Below are the code and all the weights of a small trained network. Each question names an input and a target symbol and asks about switching units off, where a switched-off unit gives its printed mean instead of its output.

import numpy as np


def w(rows, s, z=0):
    codes = np.array(rows[::2]) - 128.0
    scale = np.full(codes.shape[1], s)
    scale[-1] = z or s
    return codes * scale


def f(y):
    return np.maximum(y, 0)


def softmax(a):
    e = np.exp(a - a.max(-1, keepdims=True))
    return e / e.sum(-1, keepdims=True)


def log_softmax(a):
    a = a - a.max(-1, keepdims=True)
    return a - np.log(np.exp(a).sum(-1, keepdims=True))


def net(x, mask):
    ids = ['ΔΩαγζθμπστφ'.index(c) for c in x.split()]
    T = len(ids)
    res = E[ids] + P[:T]
    r = res
    for j in range(2):
        rows = slice(3 * j, 3 * j + 3)
        q, k, v = (r @ M[0][rows].T for M in (Q, K, V))
        z = softmax(np.where(np.tri(T) > 0, q @ k.T / 3**0.5, -1e9)) @ v
        o = O[0][rows]
        res = res + np.where(mask[j], z, o[:, -1]) @ o[:, :-1]
    y = f(res @ A[0][:, :-1].T + A[0][:, -1])
    res = res + np.where(mask[2:10], y, B[0][:, -1]) @ B[0][:, :-1]
    return log_softmax(res[-1] @ U[:, :-1].T + U[:, -1])


Q, K, V, O, A, B = {}, {}, {}, {}, {}, {}
E = w([
[81,201,120],'Δ',
[254,190,237],'Ω',
[100,86,83],'α',
[118,51,146],'γ',
[90,187,54],'ζ',
[84,98,142],'θ',
[121,101,122],'μ',
[58,62,190],'π',
[126,130,105],'σ',
[94,90,142],'τ',
[121,118,101],'φ',
],0.0095)
P = w([
[90,151,145],'0',
[183,111,96],'1',
[119,180,194],'2',
[51,130,114],'3',
[228,109,101],'4',
[120,191,210],'5',
[55,87,101],'6',
[249,137,152],'7',
[41,181,208],'8',
[109,71,98],'9',
],0.011)
Q[0] = w([
[254,100,36],'h1',
[12,85,68],'h1',
[201,72,8],'h1',
[174,92,211],'h2',
[116,72,53],'h2',
[169,182,175],'h2',
],0.0097)
K[0] = w([
[28,97,70],'h1',
[127,197,198],'h1',
[11,147,97],'h1',
[91,70,98],'h2',
[72,189,191],'h2',
[162,107,78],'h2',
],0.011)
V[0] = w([
[53,220,135],'h1',
[55,105,26],'h1',
[177,213,57],'h1',
[110,76,77],'h2',
[115,75,251],'h2',
[108,130,183],'h2',
],0.011)
O[0] = w([
[135,161,236,252],'h1',
[9,96,169,110],'h1',
[207,2,211,135],'h1',
[51,122,38,97],'h2',
[188,248,82,127],'h2',
[154,217,157,158],'h2',
],0.0083,0.0032)
A[0] = w([
[143,124,159,192],'n1',
[109,156,216,162],'n2',
[169,146,179,255],'n3',
[154,64,163,177],'n4',
[49,86,92,214],'n5',
[2,77,150,164],'n6',
[163,150,161,240],'n7',
[46,154,66,189],'n8',
],0.0084,0.0038)
B[0] = w([
[176,107,182,192],'n1',
[145,156,200,243],'n2',
[189,147,188,254],'n3',
[127,179,223,185],'n4',
[77,35,25,186],'n5',
[23,2,145,220],'n6',
[200,156,167,232],'n7',
[36,199,19,194],'n8',
],0.0054,0.0058)
U = w([
[198,151,241,206],'Δ',
[238,160,129,138],'Ω',
[64,36,83,196],'α',
[144,141,31,175],'γ',
[88,27,208,2],'ζ',
[118,164,123,77],'θ',
[148,105,95,111],'μ',
[107,255,108,72],'π',
[155,78,125,68],'σ',
[128,154,108,77],'τ',
[133,65,114,133],'φ',
],0.0063,0.005)

Each question gives the input, a string of symbols that net reads in full, and the target symbol t.
The units are the heads (3 rows each of Q, K, V and O) and the neurons (one row each of A and B). Each row of codes is followed by its name. A weight is (code - 128) times the scale printed after its matrix; where a second scale follows, it is the last column's (O, A, B and U).
mask holds one flag per unit, heads first, then neurons. A switched-off unit (its flag False) gives its mean, the last column of its rows in O or B, instead of its output. The means were averaged over made-up inputs and are rounded, as every weight is.
A unit's drop is (log p(t) with every unit on - log p(t) with that unit switched off) / (log p(t) with every unit on - log p(t) with every unit switched off).
The circuit of an input: a set's keep is (log p(t) with only the set's units on - log p(t) with every unit switched off) / (log p(t) with every unit on - log p(t) with every unit switched off). Starting from all 10 units, units are removed one at a time, each time the one whose removal leaves the highest keep (on an exact tie, the one counted first), for as long as the keep stays at least 0.8.
circuit, biggest first: the units of the circuit, biggest drop first
unit that matters most: the unit with the biggest drop
top k neurons: the k neurons with the biggest drops, biggest first
heads that matter: for each layer, one digit per head in row order, 1 if its drop is at least 0.15 and else 0, layers parted by /
drop of u: that unit's drop, to one decimal
input Δ π φ τ Δ π π ζ, target π: circuit, biggest first : h1, n8
input α Δ π σ, target π: circuit, biggest first : h2, h1, n8
input Δ Ω Δ ζ Δ π φ Δ φ, target Ω: circuit, biggest first : h1
input α μ Δ π φ Ω θ, target Δ: heads that matter : 01
input ζ γ Ω μ α π π π μ, target Ω: heads that matter : 10
input τ φ φ α Δ Δ γ, target Δ: heads that matter : 11
input φ μ μ μ Ω Δ γ π Δ ζ, target Δ: circuit, biggest first : h2, h1, n8
input φ Ω γ μ π Δ ζ Ω Δ, target Ω: heads that matter : 10
input Δ Ω γ Ω τ σ Ω α γ, target Ω: circuit, biggest first : h1, h2
input Δ α ζ π, target ζ: circuit, biggest first : h1, n6
input α ζ σ, target ζ: circuit, biggest first : h2, h1, n6
input π μ Δ Δ Ω Ω Ω, target Ω: circuit, biggest first : h1, n6
input π φ π α Ω Δ π, target Ω: circuit, biggest first : h1, h2
input Δ θ γ τ θ θ Δ Ω γ, target Ω: circuit, biggest first : h1
input γ Δ α θ, target α: top 2 neurons : n6, n5
input α α ζ Δ, target ζ: top 2 neurons : n6, n2
input π μ Δ φ, target Δ: drop of n4 : -0.1
input θ Δ γ φ Ω τ τ α α, target Ω: drop of n6 : 0.1
input ζ φ ζ φ Δ α ζ, target α: drop of n3 : 0.1
input Δ ζ α, target ζ: unit that matters most : h2
